Here is a tiny trained network, its code and every weight. The questions are about switching its units off for an input and a class, where a switched-off unit gives its printed mean instead of its output.

import numpy as np


def w(rows, s, z=0):
    codes = np.array(rows[::2]) - 128.0
    scale = np.full(codes.shape[1], s)
    scale[-1] = z or s
    return codes * scale


def norm(h):
    return h / np.sqrt((h * h).mean(-1, keepdims=True) + 1e-5)


def f(y):
    return y / 2 * (1 + np.tanh(0.7978845608 * (y + 0.044715 * y**3)))


def log_softmax(a):
    a = a - a.max(-1, keepdims=True)
    return a - np.log(np.exp(a).sum(-1, keepdims=True))


def net(x, mask):
    res = np.array(x, float).reshape(1, 4) / 4 @ E
    u = 0
    for l in range(2):
        y = f(norm(res) @ A[l][:, :-1].T + A[l][:, -1])
        res = res + np.where(mask[u : u + 9], y, B[l][:, -1]) @ B[l][:, :-1]
        u += 9
    return log_softmax(norm(res)[-1] @ U[:, :-1].T + U[:, -1])


A, B = {}, {}
E = w([
[83,1,128,170,123],'x0',
[110,124,226,158,84],'x1',
[111,123,91,212,163],'x2',
[200,103,46,73,90],'x3',
],0.0061)
A[0] = w([
[92,208,102,112,173,188],'0.n1',
[71,121,118,75,92,181],'0.n2',
[142,234,168,69,226,143],'0.n3',
[149,197,214,141,78,100],'0.n4',
[245,192,82,224,38,202],'0.n5',
[133,172,70,224,186,255],'0.n6',
[114,171,13,145,2,63],'0.n7',
[141,75,149,133,165,61],'0.n8',
[91,163,193,151,167,175],'0.n9',
],0.0097,0.0027)
B[0] = w([
[199,152,108,198,163,206],'0.n1',
[123,110,85,226,152,158],'0.n2',
[152,135,140,160,148,253],'0.n3',
[131,118,178,130,67,203],'0.n4',
[127,136,165,1,84,210],'0.n5',
[163,158,149,108,131,245],'0.n6',
[83,157,66,145,85,171],'0.n7',
[104,83,146,99,173,136],'0.n8',
[187,138,113,155,57,210],'0.n9',
],0.0086,0.0056)
A[1] = w([
[189,145,138,94,97,143],'1.n1',
[63,177,211,179,136,131],'1.n2',
[177,87,42,112,174,91],'1.n3',
[159,137,213,59,159,61],'1.n4',
[131,5,159,132,148,123],'1.n5',
[188,93,63,157,130,70],'1.n6',
[155,182,149,112,149,196],'1.n7',
[168,74,68,208,132,162],'1.n8',
[191,208,118,128,202,252],'1.n9',
],0.011,0.0043)
B[1] = w([
[87,79,127,160,148,193],'1.n1',
[126,165,65,108,93,181],'1.n2',
[114,163,127,175,66,174],'1.n3',
[113,147,174,131,104,142],'1.n4',
[149,115,171,103,179,204],'1.n5',
[95,156,183,141,110,152],'1.n6',
[140,133,81,248,113,191],'1.n7',
[159,126,163,110,119,201],'1.n8',
[182,173,129,179,191,254],'1.n9',
],0.013,0.0079)
U = w([
[125,111,173,122,23,209],'0',
[41,129,88,141,176,1],'1',
[46,123,87,148,183,15],'2',
[109,136,8,78,75,87],'3',
[167,65,202,92,203,186],'4',
[69,158,96,79,197,27],'5',
[185,222,91,235,114,199],'6',
],0.017,0.0054)

Each question gives the input, the list of numbers given to net, and the class t.
The units are the neurons (one row each of A and B). Each row of codes is followed by its name. A weight is (code - 128) times the scale printed after its matrix; where a second scale follows, it is the last column's (A, B and U).
mask holds one flag per neuron, layer by layer. A switched-off neuron (its flag False) gives its mean, the last column of its row in B, instead of its output. The means were averaged over made-up inputs and are rounded, as every weight is.
A unit's drop is (log p(t) with every unit on - log p(t) with that unit switched off) / (log p(t) with every unit on - log p(t) with every unit switched off).
The circuit of an input: a set's keep is (log p(t) with only the set's units on - log p(t) with every unit switched off) / (log p(t) with every unit on - log p(t) with every unit switched off). Starting from the 12 units with the biggest drops (on a tie, the unit counted first), units are removed one at a time, each time the one whose removal leaves the highest keep (on an exact tie, the one counted first), for as long as the keep stays at least 0.8.
circuit, biggest first: the units of the circuit, biggest drop first
top k neurons: the k neurons with the biggest drops, biggest first
k most important neurons of layer l: the k neurons of layer l with the biggest drops, biggest first
drop of u: that unit's drop, to one decimal
input [6,-6,-3,5], class 0: circuit, biggest first : (1.n9 1.n6)
input [8,-7,-3,2], class 0: circuit, biggest first : (1.n9)
input [6,7,0,-4], class 0: top 2 neurons : (1.n9 1.n2)
input [1,5,-2,3], class 0: top 2 neurons : (1.n9 0.n4)
input [-5,7,-1,0], class 0: circuit, biggest first : (0.n4 1.n9)
input [3,2,-1,-6], class 0: top 3 neurons : (1.n9 1.n7 0.n9)
input [8,-7,1,0], class 4: top 2 neurons : (1.n5 0.n9)
input [-4,2,-3,8], class 3: 2 most important neurons of layer 0 : (0.n5 0.n7)
input [1,-2,-4,4], class 3: top 4 neurons : (0.n1 1.n9 0.n3 0.n7)
input [5,6,-4,-8], class 0: 2 most important neurons of layer 1 : (1.n9 1.n2)
input [4,0,-5,8], class 0: 2 most important neurons of layer 0 : (0.n2 0.n5)
input [4,4,4,6], class 4: 2 most important neurons of layer 0 : (0.n9 0.n1)
input [4,-5,-2,4], class 0: drop of 1.n9 : 0.5
input [7,-4,3,0], class 4: drop of 1.n5 : 0.1
input [7,-4,-5,-2], class 4: drop of 0.n8 : 0.0
input [1,4,0,5], class 3: drop of 1.n6 : 0.1
input [7,7,-2,6], class 4: top neuron : (1.n5)
